Here is a tiny trained network, its code and every weight. The questions are about switching its units off for an input and a class, where a switched-off unit gives its printed mean instead of its output.

import numpy as np


def w(rows, s, z=0):
    codes = np.array(rows[::2]) - 128.0
    scale = np.full(codes.shape[1], s)
    scale[-1] = z or s
    return codes * scale


def norm(h):
    return h / np.sqrt((h * h).mean(-1, keepdims=True) + 1e-5)


def f(y):
    return y / 2 * (1 + np.tanh(0.7978845608 * (y + 0.044715 * y**3)))


def log_softmax(a):
    a = a - a.max(-1, keepdims=True)
    return a - np.log(np.exp(a).sum(-1, keepdims=True))


def net(x, mask):
    res = np.array(x, float).reshape(1, 8) / 4 @ E
    u = 0
    for l in range(2):
        y = f(norm(res) @ A[l][:, :-1].T + A[l][:, -1])
        res = res + np.where(mask[u : u + 16], y, B[l][:, -1]) @ B[l][:, :-1]
        u += 16
    return log_softmax(norm(res)[-1] @ U[:, :-1].T + U[:, -1])


A, B = {}, {}
E = w([
[3,209,85,189,77,210,43],'x0',
[85,98,65,217,88,165,219],'x1',
[149,41,184,107,179,213,103],'x2',
[62,124,129,102,144,78,122],'x3',
[14,73,75,112,122,161,174],'x4',
[122,142,113,180,212,77,119],'x5',
[129,40,203,210,83,44,64],'x6',
[78,113,227,128,49,75,103],'x7',
],0.0042)
A[0] = w([
[111,128,78,151,150,125,123,116],'L0N1',
[95,113,212,132,44,150,20,82],'L0N2',
[80,54,125,195,129,77,108,119],'L0N3',
[76,107,138,137,93,64,136,91],'L0N4',
[76,177,126,51,201,1,130,132],'L0N5',
[165,86,134,135,146,124,136,97],'L0N6',
[64,111,129,97,189,145,86,66],'L0N7',
[119,140,75,204,36,149,119,182],'L0N8',
[31,146,112,162,158,161,84,4],'L0N9',
[85,154,54,159,161,178,95,94],'L0N10',
[163,112,213,84,127,31,126,83],'L0N11',
[169,172,167,116,138,195,144,100],'L0N12',
[182,137,186,57,231,173,129,55],'L0N13',
[201,119,186,146,118,115,109,95],'L0N14',
[227,168,139,173,145,113,127,71],'L0N15',
[117,103,155,85,119,194,134,108],'L0N16',
],0.0079,0.0043)
B[0] = w([
[207,130,181,104,133,53,106,145],'L0N1',
[71,29,155,75,68,101,32,227],'L0N2',
[151,71,67,57,90,140,166,186],'L0N3',
[76,120,100,118,96,227,121,156],'L0N4',
[156,98,98,139,130,100,3,204],'L0N5',
[103,131,135,209,118,104,156,141],'L0N6',
[210,140,120,125,154,157,119,141],'L0N7',
[90,149,102,107,136,30,52,254],'L0N8',
[172,167,190,186,121,150,168,164],'L0N9',
[144,184,129,177,169,123,55,200],'L0N10',
[110,148,47,164,185,172,71,206],'L0N11',
[122,156,136,65,106,152,138,157],'L0N12',
[113,91,102,141,19,125,109,215],'L0N13',
[128,226,91,179,132,114,176,169],'L0N14',
[198,247,152,111,109,176,124,160],'L0N15',
[167,161,111,92,81,98,159,157],'L0N16',
],0.006,0.0045)
A[1] = w([
[134,159,46,109,74,117,139,227],'L1N1',
[130,94,177,208,80,81,89,54],'L1N2',
[134,2,92,197,148,135,203,84],'L1N3',
[165,181,178,132,170,106,122,3],'L1N4',
[196,101,133,114,127,45,89,131],'L1N5',
[66,153,127,144,100,86,152,15],'L1N6',
[103,172,176,132,75,73,182,155],'L1N7',
[107,107,116,79,104,188,96,138],'L1N8',
[29,149,129,187,125,69,122,48],'L1N9',
[77,112,153,139,125,216,134,130],'L1N10',
[149,166,66,81,155,102,183,176],'L1N11',
[117,214,133,146,130,161,59,169],'L1N12',
[111,119,184,100,126,149,64,91],'L1N13',
[94,167,89,64,247,176,115,120],'L1N14',
[140,175,154,118,75,89,127,55],'L1N15',
[152,52,104,47,192,128,95,82],'L1N16',
],0.0096,0.0029)
B[1] = w([
[137,94,146,139,137,147,67,246],'L1N1',
[101,123,87,85,113,107,98,175],'L1N2',
[112,160,127,85,126,2,184,200],'L1N3',
[153,135,154,110,137,136,144,135],'L1N4',
[79,152,70,182,143,116,103,200],'L1N5',
[50,111,135,162,134,195,134,137],'L1N6',
[91,100,167,133,175,150,106,135],'L1N7',
[139,129,85,141,102,103,72,193],'L1N8',
[59,122,113,84,73,236,127,186],'L1N9',
[170,156,78,196,146,88,96,140],'L1N10',
[108,41,123,97,86,135,97,193],'L1N11',
[135,115,161,161,170,98,213,254],'L1N12',
[116,84,29,187,114,51,111,179],'L1N13',
[160,144,107,192,148,45,97,186],'L1N14',
[118,91,137,140,180,138,146,140],'L1N15',
[41,143,157,127,78,152,181,180],'L1N16',
],0.0077,0.0061)
U = w([
[87,95,200,65,141,194,129,1],'0',
[51,104,52,130,80,81,42,183],'1',
[102,104,127,58,127,39,236,119],'2',
[209,102,127,17,75,219,140,119],'3',
[37,180,137,141,130,251,173,116],'4',
[170,190,217,132,146,176,156,53],'5',
[191,197,91,194,233,88,95,136],'6',
],0.015,0.0054)

Each question gives the input, the list of numbers given to net, and the class t.
The units are the neurons (one row each of A and B). Each row of codes is followed by its name. A weight is (code - 128) times the scale printed after its matrix; where a second scale follows, it is the last column's (A, B and U).
mask holds one flag per neuron, layer by layer. A switched-off neuron (its flag False) gives its mean, the last column of its row in B, instead of its output. The means were averaged over made-up inputs and are rounded, as every weight is.
A unit's drop is (log p(t) with every unit on - log p(t) with that unit switched off) / (log p(t) with every unit on - log p(t) with every unit switched off).
The circuit of an input: a set's keep is (log p(t) with only the set's units on - log p(t) with every unit switched off) / (log p(t) with every unit on - log p(t) with every unit switched off). Starting from the 12 units with the biggest drops (on a tie, the unit counted first), units are removed one at a time, each time the one whose removal leaves the highest keep (on an exact tie, the one counted first), for as long as the keep stays at least 0.8.
circuit, biggest first: the units of the circuit, biggest drop first
k most important neurons: the k neurons with the biggest drops, biggest first
k most important neurons of layer l: the k neurons of layer l with the biggest drops, biggest first
drop when u is switched off: that unit's drop, to one decimal
input [-1,6,4,6,1,5,-8,-7], class 6: circuit, biggest first -> [L1N14]
input [-6,0,0,4,3,-4,0,-8], class 2: circuit, biggest first -> [L1N3; L0N8]
input [-3,8,-4,2,5,4,7,2], class 2: circuit, biggest first -> [L1N3; L0N3]
input [5,6,-8,-1,8,2,5,-3], class 4: 2 most important neurons of layer 1 -> [L1N9; L1N6]
input [5,0,-3,-6,5,8,-2,1], class 4: circuit, biggest first -> [L1N9; L0N9]
input [6,5,1,4,2,-6,-3,-2], class 4: 3 most important neurons -> [L1N9; L0N9; L0N8]
input [-5,6,-2,2,-6,-6,1,2], class 6: 4 most important neurons -> [L1N9; L0N15; L0N11; L1N16]
input [5,-7,2,-3,-3,-4,-7,-2], class 6: 2 most important neurons of layer 0 -> [L0N2; L0N3]
input [-8,-3,8,-5,2,2,7,3], class 2: 3 most important neurons -> [L1N3; L0N8; L0N5]
input [6,-8,0,-1,1,2,1,-3], class 6: 3 most important neurons of layer 1 -> [L1N12; L1N11; L1N9]
input [-6,-8,1,2,4,6,-4,-5], class 1: 2 most important neurons -> [L0N13; L1N16]
input [-5,1,3,-1,-8,-7,3,-2], class 5: 2 most important neurons -> [L0N15; L0N8]
input [2,-3,-3,-4,0,-2,-6,-4], class 6: 2 most important neurons of layer 1 -> [L1N14; L1N12]
input [-8,6,8,-7,0,-6,8,-6], class 2: circuit, biggest first -> [L1N3]
input [-2,4,6,-5,-8,-6,6,-7], class 5: 2 most important neurons of layer 0 -> [L0N15; L0N14]
input [3,-5,3,-3,-8,1,-7,1], class 5: 4 most important neurons of layer 1 -> [L1N12; L1N5; L1N2; L1N9]
input [-1,8,5,2,3,-5,3,-5], class 2: drop when L1N3 is switched off -> 0.2
input [-7,-6,2,-8,-5,3,-8,-6], class 3: drop when L0N13 is switched off -> 0.3
input [1,-3,6,8,-6,-8,-6,-6], class 3: drop when L1N5 is switched off -> 0.2
input [-2,8,2,7,6,7,-4,-1], class 2: most important neuron of layer 1 -> [L1N3]
